Below is a small trained network, with its code and all its weights. Each question gives an input and a target symbol and asks what happens when units are switched off, that is, made to give their printed mean instead of their output.

import numpy as np


def w(rows, s, z=0):
    codes = np.array(rows[::2]) - 128.0
    scale = np.full(codes.shape[1], s)
    scale[-1] = z or s
    return codes * scale


def norm(h):
    return h / np.sqrt((h * h).mean(-1, keepdims=True) + 1e-5)


def f(y):
    return y / 2 * (1 + np.tanh(0.7978845608 * (y + 0.044715 * y**3)))


def softmax(a):
    e = np.exp(a - a.max(-1, keepdims=True))
    return e / e.sum(-1, keepdims=True)


def log_softmax(a):
    a = a - a.max(-1, keepdims=True)
    return a - np.log(np.exp(a).sum(-1, keepdims=True))


def net(x, mask):
    ids = ['αβηθμξπτφ'.index(c) for c in x.split()]
    T = len(ids)
    res = E[ids] + P[:T]
    u = 0
    for l in range(2):
        r = norm(res)
        for j in range(2):
            rows = slice(3 * j, 3 * j + 3)
            q, k, v = (r @ M[l][rows].T for M in (Q, K, V))
            z = softmax(np.where(np.tri(T) > 0, q @ k.T / 3**0.5, -1e9)) @ v
            o = O[l][rows]
            res = res + np.where(mask[u + j], z, o[:, -1]) @ o[:, :-1]
        u += 2
        y = f(norm(res) @ A[l][:, :-1].T + A[l][:, -1])
        res = res + np.where(mask[u : u + 4], y, B[l][:, -1]) @ B[l][:, :-1]
        u += 4
    return log_softmax(norm(res)[-1] @ U[:, :-1].T + U[:, -1])


Q, K, V, O, A, B = {}, {}, {}, {}, {}, {}
E = w([
[152,140,221,126],'α',
[168,166,35,107],'β',
[173,165,147,78],'η',
[126,98,109,127],'θ',
[157,137,34,120],'μ',
[165,139,35,120],'ξ',
[86,60,95,224],'π',
[5,59,174,131],'τ',
[153,186,142,196],'φ',
],0.014)
P = w([
[1,160,169,116],'0',
[50,131,77,135],'1',
[92,115,68,134],'2',
[142,107,71,117],'3',
[166,101,81,120],'4',
[199,93,80,111],'5',
[212,71,74,117],'6',
[228,65,100,117],'7',
[247,65,123,109],'8',
[226,63,108,119],'9',
[209,72,79,131],'10',
],0.0072)
Q[0] = w([
[153,65,89,182],'0.h0',
[22,170,174,122],'0.h0',
[204,13,121,130],'0.h0',
[100,145,146,82],'0.h1',
[205,144,119,116],'0.h1',
[2,63,244,163],'0.h1',
],0.0082)
K[0] = w([
[143,166,164,167],'0.h0',
[63,186,167,73],'0.h0',
[254,140,115,181],'0.h0',
[107,163,93,168],'0.h1',
[176,61,117,150],'0.h1',
[96,169,99,98],'0.h1',
],0.011)
V[0] = w([
[202,215,115,96],'0.h0',
[140,132,119,137],'0.h0',
[76,84,128,43],'0.h0',
[128,255,105,195],'0.h1',
[101,61,114,137],'0.h1',
[92,92,109,6],'0.h1',
],0.0092)
O[0] = w([
[53,251,125,91,238],'0.h0',
[134,165,67,139,170],'0.h0',
[129,107,124,98,5],'0.h0',
[115,172,174,167,185],'0.h1',
[200,110,108,111,179],'0.h1',
[120,64,107,2,109],'0.h1',
],0.0093,0.0026)
A[0] = w([
[210,181,147,44,246],'0.n0',
[137,170,153,44,163],'0.n1',
[36,88,255,178,162],'0.n2',
[171,164,127,188,7],'0.n3',
],0.0087,0.0015)
B[0] = w([
[96,94,33,163,254],'0.n0',
[110,115,40,126,175],'0.n1',
[218,147,236,131,186],'0.n2',
[65,126,179,254,172],'0.n3',
],0.0081,0.0041)
Q[1] = w([
[131,130,37,254],'1.h0',
[73,108,188,77],'1.h0',
[131,105,188,122],'1.h0',
[117,195,75,101],'1.h1',
[106,70,108,168],'1.h1',
[124,128,25,217],'1.h1',
],0.0094)
K[1] = w([
[140,235,92,207],'1.h0',
[114,160,192,17],'1.h0',
[99,169,146,54],'1.h0',
[254,195,151,156],'1.h1',
[120,58,122,171],'1.h1',
[152,84,119,209],'1.h1',
],0.0077)
V[1] = w([
[199,143,221,218],'1.h0',
[101,146,40,86],'1.h0',
[62,108,80,222],'1.h0',
[124,90,133,1],'1.h1',
[57,153,156,128],'1.h1',
[216,177,109,102],'1.h1',
],0.0095)
O[1] = w([
[64,150,105,115,121],'1.h0',
[135,107,236,95,185],'1.h0',
[152,188,254,185,253],'1.h0',
[90,189,61,179,16],'1.h1',
[152,82,82,149,105],'1.h1',
[38,95,146,25,110],'1.h1',
],0.008,0.0053)
A[1] = w([
[140,55,166,126,191],'1.n0',
[44,14,254,125,253],'1.n1',
[152,134,192,117,137],'1.n2',
[19,142,151,114,201],'1.n3',
],0.0092,0.0039)
B[1] = w([
[171,174,53,108,188],'1.n0',
[192,191,1,143,253],'1.n1',
[144,125,166,71,181],'1.n2',
[149,94,84,225,152],'1.n3',
],0.0077,0.0047)
U = w([
[76,164,169,168,239],'α',
[120,155,107,110,65],'β',
[118,115,65,133,109],'η',
[108,46,130,107,219],'θ',
[110,138,167,50,143],'μ',
[47,158,115,75,172],'ξ',
[226,31,185,181,34],'π',
[112,125,158,62,121],'τ',
[59,245,126,103,3],'φ',
],0.013,0.0051)

Each question gives the input, a string of symbols that net reads in full, and the target symbol t.
The units are the heads (3 rows each of Q, K, V and O) and the neurons (one row each of A and B). Each row of codes is followed by its name. A weight is (code - 128) times the scale printed after its matrix; where a second scale follows, it is the last column's (O, A, B and U).
mask holds one flag per unit, layer by layer, with each layer's heads first. A switched-off unit (its flag False) gives its mean, the last column of its rows in O or B, instead of its output. The means were averaged over made-up inputs and are rounded, as every weight is.
A unit's drop is (log p(t) with every unit on - log p(t) with that unit switched off) / (log p(t) with every unit on - log p(t) with every unit switched off).
most important unit: the unit with the biggest drop
k most important neurons of layer l: the k neurons of layer l with the biggest drops, biggest first
which heads matter: for each layer, one digit per head in row order, 1 if its drop is at least 0.15 and else 0, layers parted by /
drop when u is switched off: that unit's drop, to one decimal
input β β π β η, target π: which heads matter => 00 / 11
input ξ τ τ β β β β τ, target η: which heads matter => 00 / 10
input π β π ξ, target π: which heads matter => 00 / 00
input ξ β β, target μ: which heads matter => 00 / 10
input π π α μ τ φ η π φ ξ μ, target α: most important unit => 0.h0
input τ β φ β π η φ α, target α: which heads matter => 11 / 10
input φ θ τ π η, target π: which heads matter => 00 / 01
input ξ π ξ β ξ φ β ξ, target α: which heads matter => 11 / 00
input π η β φ μ ξ π β, target π: which heads matter => 01 / 01
input α π τ θ β η θ, target θ: which heads matter => 01 / 00
input θ η ξ β β β φ φ π α π, target α: which heads matter => 10 / 10
input φ η φ η, target α: which heads matter => 01 / 00
input α β τ β η θ φ μ, target φ: which heads matter => 10 / 10
input τ α η, target η: most important unit => 1.h1
input η η τ φ β, target α: 2 most important neurons of layer 1 => (1.n1; 1.n0)
input φ η β, target α: 2 most important neurons of layer 1 => (1.n1; 1.n3)
input η β π μ ξ, target π: 2 most important neurons of layer 0 => (0.n2; 0.n0)
input φ τ μ τ θ β π, target η: 3 most important neurons of layer 0 => (0.n2; 0.n0; 0.n3)
input η φ α η β η, target ξ: 2 most important neurons of layer 1 => (1.n1; 1.n0)
input π τ ξ η, target η: most important unit => 0.n0
input θ θ η η β β η π α φ η, target α: 2 most important neurons of layer 0 => (0.n3; 0.n0)
input β μ η φ ξ β θ μ β φ β, target φ: 2 most important neurons of layer 0 => (0.n3; 0.n0)
input μ μ π, target π: drop when 0.n3 is switched off => 0.0
input μ μ φ β μ, target α: drop when 0.h1 is switched off => 0.9
